Each row was made from one path, in order. Every step used is in the known rows, and no mark comes twice. Write each row's path.
Each row is shifted at random along 5 fixed directions that mean nothing.
Known rows:
tolon-lumi-tomi-tusiz-mesum-lunam: 209 -193 136 13 -103 216 143 -70 16 227 48 -62 151 61 -155 -396 -334 182 -25 -233 -120 7 66 -27 232 388 521 -253 -150 39 157 -10 2 -1 -331 254 260 -526 -89 130 -45 -24 14 -80 -167 130 -3
tolon-lumi-tomi-mesum-lunam-tusiz-ketef-gabu-babi: -51 106 7 105 120 43 -142 201 275 65 -230 174 -398 141 -217 91 107 -65 -259 -70 -114 199 104 -335 228 269 -33 84 65 200 -106 99 -68 120 -117 -312 -170 -174 -152 41 191 -68 70 130 275 282 -113
mesum-tolon-lumi-zile-tomi-ketef-tusiz: -313 -44 -297 -328 26 16 -66 93 62 -82 -330 44 -395 57 -56 212 65 -299 9 117 89 233 -263 295 -208 -198 -283 352 151 265 -107 131 -12 97 338 -284 -266 156 21 -261 125 288 -13 -91 -115 -238 -98
babi-mesum-lumi-tomi-ketef-tusiz: -69 -83 118 -272 -64 -162 92 72 338 159 -83 46 177 -136 1 45 11 -211 115 59 -68 60 -96 579 -118 23 13 343 24 -257 182 -140 -206 55 13 81 99 -143 -235 -252 57 224 -142 -391 -286 -347 92
babi-tomi-tusiz-ketef-gabu-mesum-tolon-lumi-zile: -31 83 -255 189 -225 167 -26 -80 -96 -16 -54 -129 23 -13 -29 -123 -15 5 15 115 63 49 -19 -88 -32 -38 51 -281 45 166 -65 -31 -62 -13 76 117 -13 -82 177 59 74 141 93 4 73 33 -104
ketef-tusiz-lumi-tolon-mesum: -124 -90 -304 -192 -202 137 105 -418 82 0 -49 -199 -205 53 -8 -6 -53 -236 -5 147 -55 281 -391 85 104 54 177 39 46 233 23 50 -213 23 157 96 86 -336 24 28 92 208 328 -158 24 -133 -160
lunam-mesum-tolon-lumi: -12 22 -254 -134 117 134 17 -264 -90 -48 136 84 -18 -94 -129 -41 -5 -81 215 11 -164 -2 -25 54 126 -127 17 23 -8 -144 -127 -161 -93 117 -56 -65 -37 23 -62 326 92 83 30 -76 -97 89 -1
mesum-lumi-tomi-tusiz-ketef-babi: -7 -57 -288 283 -168 91 -42 173 -168 -199 -111 -115 -31 73 -120 -32 80 142 106 -14 298 -82 208 -176 -41 -162 -80 -241 157 411 -228 19 -16 11 106 -101 130 125 80 -26 54 230 -10 146 84 35 -173
tusiz-lumi-zile-tomi: -6 -75 -186 -1 71 96 181 253 -173 134 57 69 -72 -122 -90 -76 -45 -105 -192 51 105 -54 -6 26 -218 22 -71 66 42 -79 -248 -10 67 92 21 -244 -286 51 96 22 70 50 -261 189 -63 -122 -67
babi-tusiz-tomi-ketef: 4 -173 -188 154 -156 256 232 58 92 -155 -263 -103 -280 40 -102 15 -126 70 -142 -279 122 93 52 -146 77 -3 102 -466 -10 320 -94 285 -59 -32 22 -91 186 -566 228 243 129 64 26 238 10 171 -180
gabu-mesum-lunam-tusiz: -84 -2 -248 63 -71 -226 -283 -201 -590 -340 142 -105 142 196 -143 40 -103 192 409 -110 251 -212 -36 78 -113 -146 -68 -285 130 211 -245 -23 271 -72 316 32 -37 749 356 208 -209 187 6 -54 -195 76 -62
tusiz-ketef-babi-mesum-lumi-zile-tomi: -107 -95 -132 -120 24 243 72 1 219 152 -190 20 -260 45 -36 -98 196 -190 -318 73 -64 195 -144 -79 29 258 129 10 -54 180 -2 140 -95 36 52 -97 -67 -28 49 -176 166 57 78 -11 112 -67 -44
babi-ketef-tusiz-lumi-tolon-mesum-lunam-zile-tomi: -20 -201 -161 -158 33 19 152 125 -53 160 80 65 -39 -59 -96 -96 -82 -137 -111 74 -33 10 -52 143 -125 195 102 276 9 -119 -134 8 115 106 55 -162 -228 7 68 -34 109 45 -182 24 -152 -250 -11
lumi-tomi-ketef-babi-tusiz-mesum: -149 -329 -168 90 -112 -30 -104 24 -96 -129 -270 85 -215 99 -43 15 -156 12 1 -265 175 -5 -81 13 9 -128 24 -98 79 211 -188 47 -150 71 201 -194 3 179 133 -24 96 198 31 165 -62 -4 -133
zile-tomi-mesum-lunam-tusiz-lumi: -47 -166 -382 57 213 379 35 341 -195 -63 -301 228 -664 142 -342 -45 -305 -24 -220 -309 122 128 70 -460 81 81 -56 -126 -54 327 -338 175 -83 208 8 -593 -329 -138 124 366 196 -14 55 467 64 296 -206
lumi-zile-tomi-mesum-lunam-gabu-babi-ketef-tusiz: -24 -37 120 71 0 -26 -241 184 314 162 -209 158 -8 77 -120 24 48 57 -160 -139 57 25 133 1 50 122 61 -3 6 47 82 32 -75 36 32 -50 28 81 94 -186 88 31 -54 -79 69 -7 37
lumi-tolon-mesum-lunam-gabu-babi-tusiz-ketef: -122 -222 -138 92 -6 159 -181 176 -64 37 -208 173 -193 88 -206 51 -171 -2 17 -237 156 -60 39 -8 -28 -229 -151 -18 50 127 -196 -9 -70 100 182 -372 -234 73 295 94 31 73 -91 218 -46 61 -97
babi-ketef-tusiz-lumi-tolon-mesum-lunam-zile: 333 -48 -154 482 -216 109 -47 -168 -322 35 183 -121 394 110 -184 -470 -188 474 105 -238 74 -241 391 -369 334 141 576 -711 -112 94 39 -45 191 -73 -182 441 393 -42 375 351 38 6 119 69 128 224 17
lumi-tomi-ketef-gabu-babi-mesum-lunam-tusiz: 129 -43 58 152 44 -160 -62 117 -55 2 127 123 155 1 -169 -107 -154 168 50 -146 -50 -135 247 -27 31 260 153 -51 -50 -173 -81 -129 54 68 -127 1 46 89 66 233 18 -21 -84 -27 -114 145 41
tusiz-mesum-lumi-tolon: -70 -146 24 -75 -29 227 -127 -172 49 126 -260 9 15 72 -19 -229 -57 -60 90 -42 -123 159 -220 194 180 -31 231 -56 -84 165 209 -13 -5 -1 26 209 183 31 133 30 -9 191 247 -201 -7 49 37
tolon-lumi-tomi-ketef-babi-mesum: -35 -6 -28 53 -115 -282 -25 -299 112 -137 -36 -44 154 -20 96 -41 184 13 36 -39 -53 -16 -3 66 117 51 153 -117 -56 -120 -49 -114 -157 -15 26 143 262 155 -47 128 104 165 89 -145 -13 -55 -6
gabu-lunam-tusiz-mesum-tolon-lumi-tomi: 39 9 -116 329 -17 -72 -6 127 -550 -197 78 26 118 -12 -59 -201 -208 202 362 -23 228 -198 130 -48 -128 -180 -74 -268 96 53 -312 -48 108 25 18 1 -118 325 218 364 -145 167 -121 211 -60 154 -76
lunam-babi-mesum-tolon-lumi-tomi: 95 101 -80 406 41 -239 -1 103 -523 -230 266 66 336 -164 -9 -195 -101 254 407 25 211 -342 270 31 -239 -290 -127 -185 93 -217 -401 -236 77 60 -22 -4 -84 567 178 402 -121 147 -223 207 -93 116 -40
lumi-tomi-mesum-tolon: -60 -87 -237 -95 -39 155 117 -277 -200 -350 116 -140 -114 -134 63 -3 -74 -2 123 222 -9 127 -112 201 -296 -207 30 59 35 162 -272 -12 170 69 130 21 48 97 93 245 -9 153 149 21 -100 61 -172
ketef-gabu-babi-tusiz-lumi-zile: 29 16 226 31 98 -50 -155 434 242 489 -116 361 204 -150 -192 -55 -58 -109 -199 -131 -104 -121 127 192 -16 58 -32 259 -67 -506 128 -322 -225 167 -181 -197 -200 -5 -141 -226 139 16 -310 -86 -103 -108 159
tomi-tusiz-ketef-babi: -146 -157 172 -373 33 -284 -56 107 433 253 -88 147 155 -52 -112 208 229 -309 61 -5 -121 10 -113 539 14 94 -86 602 38 -296 191 -221 -155 113 10 -187 58 -123 -437 -425 102 217 -260 -422 -274 -420 135
tolon-mesum-lunam-gabu-babi: 7 119 -217 12 -128 -63 49 -347 -186 -178 406 -287 210 18 -44 186 201 -39 111 307 -20 -48 -107 74 -20 227 -60 -17 202 63 -266 -113 218 -72 129 56 -78 204 25 145 -73 7 14 -115 -32 -46 -155
lunam-gabu-babi-mesum: -23 47 -498 200 -157 3 47 -381 -268 -392 248 -196 -56 -73 25 192 65 44 -64 117 98 -63 19 -169 -104 -41 -89 -233 163 100 -553 -95 41 7 261 -105 -109 374 270 410 83 19 126 225 68 107 -280
gabu-babi-ketef-tusiz: -78 -4 -11 20 -36 -26 -296 149 227 73 -228 138 -23 40 -160 183 30 59 -29 -231 151 -60 148 94 -14 -209 -102 -31 138 81 -5 7 -144 39 144 -132 37 231 71 -222 40 138 -87 -66 -3 7 -5
tolon-mesum-lumi-tomi-ketef-gabu-babi-tusiz: -152 115 -56 46 -186 -55 -311 67 -23 -129 -77 -27 179 31 -22 257 70 30 135 39 152 -116 -55 230 -223 -228 -270 -40 170 95 -101 -74 -161 -58 284 24 -35 517 130 -265 -73 176 -112 -128 -109 -80 -40
zile-tomi-tusiz-lumi-tolon-mesum-lunam-babi-ketef-gabu: 9 -162 -438 259 -276 360 177 -71 -76 -106 -9 -256 -19 10 -41 -111 26 -34 -230 249 -23 153 -34 -185 44 156 164 -157 27 381 -128 39 -86 -24 113 77 161 -226 137 90 147 130 182 34 132 -70 -196
lumi-zile-tomi-ketef-gabu-lunam-babi-tusiz-mesum: -128 -359 80 -194 -106 -142 30 -59 286 228 -118 114 31 34 -32 63 -14 -262 -147 -75 -156 81 -304 300 155 380 173 270 -92 -199 126 -76 -170 54 77 -53 -29 -215 -80 -199 140 87 -79 -224 -178 -308 62
gabu-babi-tomi-mesum: -189 73 101 -123 8 -573 -218 -182 -49 -297 14 5 107 -8 92 295 124 -16 212 -83 159 -89 -164 336 -238 -163 -212 82 67 -113 -234 -38 114 -20 255 -101 -54 557 -7 85 -89 130 -108 -65 -184 -98 -46
lunam-tusiz-ketef-gabu-babi-tomi: -232 -17 113 -69 22 -78 -245 56 216 24 -276 88 -83 110 -49 286 184 -167 -62 -109 26 64 -145 181 -38 184 -177 102 105 105 6 134 -41 -30 260 -191 -70 284 -87 -243 -8 114 -33 -129 -13 -63 5
tusiz-mesum-tolon-lumi-zile-tomi-ketef-gabu: -145 -100 -75 45 15 258 -97 -106 -1 20 -342 34 -105 156 2 -168 187 -103 -117 21 -182 231 -172 14 253 24 160 -82 -90 297 171 103 40 -33 37 155 175 -30 27 0 129 183 123 -161 153 -1 47
tusiz-ketef-gabu-mesum: 43 -64 109 36 -63 -44 -57 -156 66 151 142 82 247 -107 -69 -81 24 0 -10 -60 -144 -60 86 169 123 -69 180 28 16 -287 21 -225 -41 39 -135 97 109 -93 -132 189 25 17 -165 -177 -18 -31 57
lunam-babi-tomi-tusiz-mesum-lumi: 11 -174 -396 -71 -80 442 240 -21 160 -48 -26 -61 -340 -63 -177 13 -149 -102 -120 -51 -38 156 -31 -156 63 200 106 -76 23 229 -218 19 -282 137 -45 -222 -55 -365 -84 181 210 -10 163 158 -61 117 -231
tolon-mesum-lumi-zile-tomi: -113 1 40 -287 65 -26 24 -93 105 202 56 22 93 -27 -2 -43 202 -216 -35 136 -96 48 -263 307 -89 148 55 184 -30 -129 88 -26 -25 -2 45 58 -91 189 -25 -220 -6 90 -113 -254 -128 -242 92
gabu-babi-ketef-tusiz-tomi-lumi-tolon-mesum-lunam: -40 -79 64 -6 -38 1 -167 -28 -124 23 -113 -5 -11 102 -86 -219 -153 124 104 -92 38 28 -3 26 7 -22 155 -35 -17 135 -81 14 149 35 6 -50 -43 111 142 160 -87 80 50 28 -109 74 -82
ketef-gabu-lunam-lumi-zile-tomi-tusiz: -55 70 149 -403 -62 -183 116 189 379 278 35 10 199 -97 -76 230 61 -319 -141 227 -130 99 -231 515 -126 469 -85 489 -59 -302 204 -69 -14 22 2 54 -118 -390 -220 -320 53 49 -295 -415 -300 -440 119
lunam-babi-ketef-gabu-mesum-tolon-lumi-zile: -22 127 -293 198 -65 118 -54 -152 69 -13 -75 -8 -186 6 -108 -108 120 -26 -182 102 -104 147 37 -315 164 59 114 -200 -4 120 -100 -29 -119 79 -29 -43 -61 -27 131 170 220 36 254 84 256 213 -115
mesum-lumi-tomi-tusiz: 39 44 -60 -334 -122 -44 375 209 326 95 204 -107 89 -308 -92 216 -163 -255 -4 247 -74 85 -89 526 -375 213 -120 476 101 -271 -32 -152 -218 120 -92 -56 -95 -514 -331 -188 50 67 -215 -215 -410 -284 -76
gabu-lunam-babi-mesum-tolon-lumi-tomi: -88 125 151 120 -60 -275 -160 -227 -254 -152 -25 -74 350 112 80 -105 151 63 401 80 64 -93 -166 222 25 43 13 -207 -28 -1 43 -23 87 -134 135 307 127 495 120 64 -215 244 32 -241 -56 -32 83

Write each row's path:
76 111 246 256 -158 -116 -167 -107 -22 128 -169 -99 370 210 -26 -308 92 191 174 -187 64 -59 -30 -49 325 323 372 -636 -199 46 361 56 88 -184 -74 469 381 -97 243 86 -67 117 114 -261 55 55 137
tolon-mesum-lunam-tusiz-tomi-lumi-zile
-23 -199 -169 -60 -33 209 221 161 28 155 54 78 97 -234 -7 -98 -36 -214 -142 220 -220 61 -24 295 -122 -37 16 355 9 -217 -62 -220 -96 132 -78 -58 -75 -261 -168 6 188 121 -247 -104 -166 -264 16
babi-tusiz-mesum-tolon-lumi-zile-tomi-ketef-gabu
-111 -69 -40 75 -105 -242 -147 -76 -120 -161 -114 -103 189 131 60 -61 338 42 191 48 139 -68 -47 101 65 -67 17 -131 53 202 -27 -14 149 -85 145 121 210 429 56 -108 16 275 -27 -159 11 -157 8
tusiz-mesum-lumi-zile-tomi-ketef-babi
76 -188 -64 141 -421 215 64 -198 -128 -5 43 -354 523 -11 165 -288 -31 104 281 208 87 -57 -149 276 0 8 290 -377 -8 214 182 -69 56 -200 119 622 476 -56 287 -59 -117 299 99 -327 -95 -207 10
zile-tomi-ketef-babi-tusiz-mesum-lumi-tolon
-80 -56 -83 178 36 231 -351 -65 -409 -276 -174 66 -10 121 7 -158 -53 283 232 -114 237 -65 45 -52 -130 -389 20 -345 -61 364 -154 56 280 -18 215 110 113 561 432 185 -88 194 42 92 62 180 -25
ketef-tusiz-lumi-zile-tomi-mesum-tolon
-36 94 -454 231 -7 212 -142 -203 -368 -346 -69 -12 -159 90 -59 -102 50 199 167 -77 98 -52 137 -374 113 -267 -13 -446 16 310 -337 42 52 23 120 -21 18 356 300 428 109 136 126 232 152 276 -129
lunam-zile-tomi-ketef-babi-mesum-tolon-lumi
-110 30 -365 133 113 195 -256 -161 -386 -240 -147 135 -186 84 -157 -86 -1 87 185 -91 5 -10 65 -236 164 -376 -101 -219 -3 209 -283 -25 31 84 105 -178 -136 437 229 466 51 124 120 178 86 278 -72
babi-ketef-gabu-lunam-mesum-tolon-lumi
-137 -61 -443 95 -253 111 87 -145 -245 -177 -191 -290 -223 172 -38 -49 -28 -129 -63 105 194 171 -300 -139 -40 195 65 -375 28 458 -115 174 -8 -73 313 -9 -51 27 274 -10 73 221 325 54 47 -46 -223
babi-tomi-mesum-lunam-tusiz-lumi-zile
-95 -121 -278 -55 -58 157 102 0 -173 -110 -209 -109 -277 105 -59 -114 -164 -138 -41 172 65 230 -223 0 25 186 13 3 -22 341 -150 173 215 40 197 -94 -156 -108 286 248 73 145 240 92 5 -4 -179
zile-tomi-tusiz-mesum-lunam-lumi-tolon
-13 -17 -193 140 -34 -361 -13 -263 -362 -245 83 -46 88 47 -58 -83 78 8 142 93 -2 -20 -21 -47 200 43 52 -94 -15 -11 -227 -34 219 -6 53 33 -39 259 132 469 31 89 96 20 40 26 -50
tolon-lumi-tomi-ketef-gabu-lunam-mesum
188 -165 136 159 -92 184 -5 367 12 302 -16 132 448 -48 -166 -197 -153 157 27 -244 66 -287 256 63 91 134 171 -218 -135 -263 139 -189 -134 0 -170 88 201 -185 -23 -65 39 73 -363 -92 -181 -139 152
mesum-lunam-zile-tomi-ketef-babi-tusiz-lumi
8 -59 -284 123 137 272 59 181 -85 50 -85 168 -431 25 -165 -136 -116 20 -263 -106 52 78 88 -400 18 137 62 -155 0 192 -265 161 -2 143 -44 -266 -250 -78 228 201 188 -43 -12 358 173 232 -120
lunam-tusiz-mesum-tolon-lumi-zile-tomi
-115 40 208 -75 254 66 -396 47 140 173 -286 418 -1 121 -164 -53 67 3 118 -274 -182 -15 20 13 290 -2 -17 96 -219 -166 126 -109 -108 102 -79 -99 -65 170 -22 144 44 46 -136 -139 -21 113 210
zile-tomi-tusiz-ketef-gabu-lunam-babi-mesum-tolon-lumi
-79 -39 -122 -1 -37 9 -62 154 43 -73 -166 6 -109 33 -105 125 -42 -10 -22 -39 137 48 69 115 -113 5 -127 61 127 188 -134 80 59 41 156 -164 -70 65 19 -40 55 130 -56 15 -70 -54 -99
mesum-lunam-gabu-babi-tomi-ketef-tusiz
-203 -90 -132 -302 -2 -245 78 -253 41 -168 -179 -109 -244 148 3 83 156 -207 -1 49 -79 242 -335 220 58 110 54 127 -51 179 -3 240 258 -29 195 -26 -39 -42 149 91 93 137 132 -109 -74 -137 -51
lumi-tolon-mesum-lunam-zile-tomi-ketef
